Here is a tiny trained network, its code and every weight. The questions are about switching its units off for an input and a class, where a switched-off unit gives its printed mean instead of its output.

import numpy as np


def w(rows, s, z=0):
    codes = np.array(rows[::2]) - 128.0
    scale = np.full(codes.shape[1], s)
    scale[-1] = z or s
    return codes * scale


def f(y):
    return np.maximum(y, 0)


def log_softmax(a):
    a = a - a.max(-1, keepdims=True)
    return a - np.log(np.exp(a).sum(-1, keepdims=True))


def net(x, mask):
    res = np.array(x, float).reshape(1, 7) / 4 @ E
    y = f(res @ A[0][:, :-1].T + A[0][:, -1])
    res = res + np.where(mask, y, B[0][:, -1]) @ B[0][:, :-1]
    return log_softmax(res[-1] @ U[:, :-1].T + U[:, -1])


A, B = {}, {}
E = w([
[121,96,147,122,45,103,203,76],'x0',
[9,107,99,136,154,130,107,73],'x1',
[124,138,126,130,133,123,136,129],'x2',
[119,146,125,131,133,117,141,130],'x3',
[145,188,194,110,118,105,81,56],'x4',
[124,135,127,129,129,124,133,129],'x5',
[138,113,132,127,135,133,123,123],'x6',
],0.016)
A[0] = w([
[139,71,151,149,114,120,170,179,139],'n0',
[243,130,153,111,37,122,251,111,129],'n1',
[167,162,113,112,147,137,97,176,174],'n2',
[166,162,187,117,136,131,105,81,116],'n3',
[141,149,145,147,117,111,94,95,137],'n4',
[222,194,133,130,163,130,94,224,191],'n5',
[139,117,114,140,112,112,113,139,101],'n6',
[25,134,105,133,250,129,8,146,134],'n7',
[95,152,76,108,124,142,125,149,117],'n8',
[149,127,131,138,87,142,155,142,119],'n9',
[124,95,87,131,133,136,164,171,189],'n10',
[158,149,141,118,135,122,113,181,163],'n11',
[104,123,129,146,163,152,70,117,121],'n12',
[154,74,112,100,116,135,182,190,136],'n13',
[164,155,140,156,136,126,130,103,118],'n14',
[140,136,162,159,143,118,156,116,129],'n15',
[102,71,138,151,115,98,204,43,83],'n16',
[90,149,110,92,101,120,154,170,143],'n17',
[122,207,133,125,140,129,32,79,138],'n18',
[160,131,150,153,149,143,128,146,123],'n19',
[141,163,145,113,143,113,132,169,96],'n20',
[129,128,94,134,157,137,97,166,150],'n21',
[162,203,166,125,113,136,75,31,139],'n22',
[137,139,166,152,114,158,147,88,107],'n23',
[171,138,92,131,120,95,102,146,150],'n24',
[173,166,150,140,141,112,123,105,127],'n25',
[137,121,113,124,171,128,151,130,123],'n26',
[193,164,133,126,148,109,104,200,183],'n27',
[124,160,77,105,99,123,125,134,105],'n28',
[32,45,123,120,76,126,192,9,26],'n29',
[233,125,140,117,47,97,211,126,132],'n30',
[96,38,69,145,146,137,203,239,254],'n31',
[191,156,138,158,92,133,137,165,204],'n32',
[156,201,194,126,130,131,79,26,140],'n33',
[182,163,144,131,181,114,70,224,196],'n34',
[99,169,124,174,70,148,127,172,103],'n35',
],0.013,0.0088)
B[0] = w([
[128,143,146,139,143,140,168,140,163],'n0',
[135,48,138,139,114,68,193,161,209],'n1',
[133,169,125,119,127,170,105,112,178],'n2',
[129,112,102,90,94,89,115,122,176],'n3',
[130,131,126,132,98,106,112,119,160],'n4',
[127,226,124,121,110,188,119,88,220],'n5',
[126,126,123,114,138,123,142,129,131],'n6',
[131,31,149,157,227,80,93,135,254],'n7',
[136,107,132,123,150,144,112,112,154],'n8',
[126,115,141,129,121,127,159,126,148],'n9',
[124,105,123,136,146,181,141,131,181],'n10',
[128,166,125,127,122,152,133,113,166],'n11',
[119,112,120,157,164,84,134,121,171],'n12',
[129,155,172,134,166,140,184,145,175],'n13',
[123,128,113,106,112,109,128,137,147],'n14',
[125,119,121,115,115,126,123,137,140],'n15',
[133,197,120,102,103,172,140,129,185],'n16',
[137,113,135,133,123,154,129,117,149],'n17',
[121,177,142,154,183,44,140,131,200],'n18',
[113,152,114,126,134,119,150,132,149],'n19',
[127,146,140,125,111,143,99,133,147],'n20',
[135,96,91,116,148,143,98,122,171],'n21',
[147,145,148,131,77,64,74,114,207],'n22',
[131,115,102,108,98,122,108,136,148],'n23',
[131,159,125,141,122,142,134,134,153],'n24',
[138,130,122,113,89,127,99,149,159],'n25',
[131,115,130,125,136,148,110,126,143],'n26',
[123,194,123,120,119,169,130,110,192],'n27',
[131,121,131,125,115,140,126,134,131],'n28',
[130,255,100,95,93,215,89,87,216],'n29',
[126,64,139,146,118,72,176,161,196],'n30',
[123,71,107,137,183,253,173,132,247],'n31',
[140,150,134,104,81,140,167,165,180],'n32',
[125,156,142,124,67,49,76,131,215],'n33',
[105,188,119,107,121,186,101,86,213],'n34',
[135,107,136,118,123,129,142,121,136],'n35',
],0.034,0.026)
U = w([
[125,159,100,81,134,241,189,101,128],'0',
[155,208,133,55,75,112,110,81,249],'1',
[118,9,105,157,202,168,134,116,172],'2',
[144,76,153,142,159,43,76,102,113],'3',
[166,38,149,107,106,171,254,196,17],'4',
[197,67,172,77,41,57,178,181,38],'5',
],0.009,0.0015)

Each question gives the input, the list of numbers given to net, and the class t.
The units are the neurons (one row each of A and B). Each row of codes is followed by its name. A weight is (code - 128) times the scale printed after its matrix; where a second scale follows, it is the last column's (A, B and U).
mask holds one flag per neuron, in row order. A switched-off neuron (its flag False) gives its mean, the last column of its row in B, instead of its output. The means were averaged over made-up inputs and are rounded, as every weight is.
A unit's drop is (log p(t) with every unit on - log p(t) with that unit switched off) / (log p(t) with every unit on - log p(t) with every unit switched off).
The circuit of an input: a set's keep is (log p(t) with only the set's units on - log p(t) with every unit switched off) / (log p(t) with every unit on - log p(t) with every unit switched off). Starting from the 12 units with the biggest drops (on a tie, the unit counted first), units are removed one at a time, each time the one whose removal leaves the highest keep (on an exact tie, the one counted first), for as long as the keep stays at least 0.8.
circuit, biggest first: the units of the circuit, biggest drop first
most important unit: the unit with the biggest drop
top k neurons: the k neurons with the biggest drops, biggest first
drop when u is switched off: that unit's drop, to one decimal
input [-4,-8,4,3,1,1,-7], class 1: circuit, biggest first -> [n31]
input [-7,2,-2,6,1,4,8], class 3: top 2 neurons -> [n7; n31]
input [1,1,5,-3,4,-8,-1], class 1: top 3 neurons -> [n7; n1; n30]
input [-5,1,-6,-5,3,4,7], class 3: top 2 neurons -> [n7; n29]
input [6,0,4,4,-5,-3,3], class 4: top 2 neurons -> [n1; n5]
input [7,0,1,-5,2,0,-4], class 5: top 2 neurons -> [n1; n30]
input [0,5,-8,-1,0,-2,1], class 2: top 2 neurons -> [n5; n33]
input [0,2,8,8,8,3,2], class 3: top 2 neurons -> [n29; n5]
input [-5,1,-5,6,-5,-3,-1], class 2: top 2 neurons -> [n7; n29]
input [4,0,-2,-8,-3,1,-2], class 4: top 2 neurons -> [n5; n34]
input [0,3,7,3,1,-3,8], class 3: top 2 neurons -> [n31; n5]
input [1,-6,0,8,-6,5,-8], class 4: top 3 neurons -> [n1; n30; n29]
input [0,6,6,2,-7,-1,-3], class 2: top 2 neurons -> [n7; n5]
input [1,-5,0,1,5,0,3], class 5: circuit, biggest first -> [n1]
input [-8,1,-5,-4,-2,2,-6], class 2: top 2 neurons -> [n7; n29]
input [0,-5,1,2,4,-2,-4], class 1: top 2 neurons -> [n5; n7]
input [-4,6,3,-5,0,-1,-1], class 2: drop when n33 is switched off -> 0.1
input [4,0,-7,-2,4,-3,7], class 5: drop when n5 is switched off -> 0.2
input [4,-4,1,8,1,4,7], class 5: drop when n31 is switched off -> 0.3
input [-1,5,-3,4,1,7,1], class 3: drop when n31 is switched off -> 0.5
input [4,-4,-5,8,1,1,-8], class 5: most important unit -> n31
